Below is a small trained network, with its code and all its weights. Each question gives an input and a class and asks what happens when units are switched off, that is, made to give their printed mean instead of their output.

import numpy as np


def w(rows, s, z=0):
    codes = np.array(rows[::2]) - 128.0
    scale = np.full(codes.shape[1], s)
    scale[-1] = z or s
    return codes * scale


def f(y):
    return np.maximum(y, 0)


def log_softmax(a):
    a = a - a.max(-1, keepdims=True)
    return a - np.log(np.exp(a).sum(-1, keepdims=True))


def net(x, mask):
    res = np.array(x, float).reshape(1, 5) / 4 @ E
    y = f(res @ A[0][:, :-1].T + A[0][:, -1])
    res = res + np.where(mask, y, B[0][:, -1]) @ B[0][:, :-1]
    return log_softmax(res[-1] @ U[:, :-1].T + U[:, -1])


A, B = {}, {}
E = w([
[70,155,124,106,155],'x0',
[198,69,12,31,173],'x1',
[180,225,207,60,190],'x2',
[203,254,22,223,132],'x3',
[159,95,117,158,138],'x4',
],0.0067)
A[0] = w([
[130,148,135,191,165,4],'n0',
[89,116,174,88,102,67],'n1',
[63,171,202,184,74,17],'n2',
[230,210,133,131,196,143],'n3',
[146,70,232,88,171,108],'n4',
[127,120,226,199,168,16],'n5',
[68,47,152,99,67,105],'n6',
[161,58,57,18,146,96],'n7',
[112,226,52,175,56,99],'n8',
[107,189,197,38,187,147],'n9',
[148,171,110,134,97,74],'n10',
[115,145,203,134,49,94],'n11',
[175,205,203,77,191,172],'n12',
[123,92,168,241,236,208],'n13',
[212,155,168,72,162,102],'n14',
[153,177,104,134,141,87],'n15',
[190,148,87,48,146,70],'n16',
[166,126,99,82,177,96],'n17',
[74,146,117,120,177,106],'n18',
[44,122,77,155,123,210],'n19',
[90,180,41,143,137,173],'n20',
[147,197,87,170,122,86],'n21',
[81,167,236,254,76,106],'n22',
[187,178,222,134,148,115],'n23',
[106,73,118,216,166,184],'n24',
[142,81,107,96,68,143],'n25',
[121,96,147,83,62,95],'n26',
[134,101,178,68,160,99],'n27',
[120,110,79,187,44,56],'n28',
],0.0094,0.0035)
B[0] = w([
[138,135,107,74,132,147],'n0',
[124,108,138,136,179,177],'n1',
[133,164,77,90,189,200],'n2',
[137,114,211,164,103,223],'n3',
[204,61,209,190,174,215],'n4',
[113,119,60,105,174,175],'n5',
[230,67,196,189,112,219],'n6',
[87,206,47,91,167,227],'n7',
[187,90,173,198,171,224],'n8',
[122,121,161,196,66,221],'n9',
[202,53,165,150,165,155],'n10',
[92,187,113,121,141,186],'n11',
[121,95,92,200,50,225],'n12',
[89,150,129,114,96,192],'n13',
[96,133,95,129,72,189],'n14',
[161,66,179,172,172,166],'n15',
[88,175,97,72,128,187],'n16',
[72,201,3,83,167,174],'n17',
[221,136,146,139,130,147],'n18',
[151,83,164,111,50,209],'n19',
[182,135,137,146,87,210],'n20',
[212,60,177,188,219,195],'n21',
[76,215,41,29,193,255],'n22',
[65,156,4,129,61,192],'n23',
[108,126,124,112,67,199],'n24',
[116,92,108,108,123,176],'n25',
[151,127,166,174,155,169],'n26',
[194,76,163,171,144,184],'n27',
[130,121,135,120,86,191],'n28',
],0.0071,0.0077)
U = w([
[168,96,254,208,230,34],'0',
[16,182,51,69,177,111],'1',
[48,112,138,178,28,252],'2',
],0.0074,0.0033)

Each question gives the input, the list of numbers given to net, and the class t.
The units are the neurons (one row each of A and B). Each row of codes is followed by its name. A weight is (code - 128) times the scale printed after its matrix; where a second scale follows, it is the last column's (A, B and U).
mask holds one flag per neuron, in row order. A switched-off neuron (its flag False) gives its mean, the last column of its row in B, instead of its output. The means were averaged over made-up inputs and are rounded, as every weight is.
A unit's drop is (log p(t) with every unit on - log p(t) with that unit switched off) / (log p(t) with every unit on - log p(t) with every unit switched off).
The circuit of an input: a set's keep is (log p(t) with only the set's units on - log p(t) with every unit switched off) / (log p(t) with every unit on - log p(t) with every unit switched off). Starting from the 12 units with the biggest drops (on a tie, the unit counted first), units are removed one at a time, each time the one whose removal leaves the highest keep (on an exact tie, the one counted first), for as long as the keep stays at least 0.8.
circuit, biggest first: the units of the circuit, biggest drop first
k most important neurons: the k neurons with the biggest drops, biggest first
drop when u is switched off: that unit's drop, to one decimal
input [8,-5,5,0,-3], class 1: circuit, biggest first => [n22]
input [-1,0,-4,-4,-5], class 0: circuit, biggest first => [n6, n23]
input [4,4,-2,-6,1], class 0: circuit, biggest first => [n6, n4]
input [6,-6,-2,8,-5], class 0: 2 most important neurons => [n8, n21]
input [8,5,7,-6,8], class 2: circuit, biggest first => [n12, n9]
input [-3,4,4,2,5], class 1: circuit, biggest first => [n17, n6]
input [2,-4,-7,7,8], class 0: 3 most important neurons => [n8, n21, n23]
input [6,-4,4,-2,-6], class 1: 4 most important neurons => [n22, n2, n6, n3]
input [0,5,-7,8,8], class 0: 2 most important neurons => [n21, n8]
input [-3,-5,-1,7,1], class 0: 2 most important neurons => [n8, n21]
input [-8,-5,7,1,4], class 2: 3 most important neurons => [n12, n3, n7]
input [-3,-4,-3,-5,-1], class 0: 3 most important neurons => [n6, n4, n23]
input [-2,7,6,-4,8], class 1: 2 most important neurons => [n7, n17]
input [0,2,-5,-6,7], class 0: circuit, biggest first => [n6]
input [5,-8,5,-1,7], class 1: drop when n22 is switched off => 0.1
input [0,7,-5,8,-6], class 0: drop when n21 is switched off => 0.2
input [-6,-5,8,4,8], class 2: drop when n12 is switched off => 0.3
input [-6,4,8,3,-5], class 2: drop when n3 is switched off => 0.2
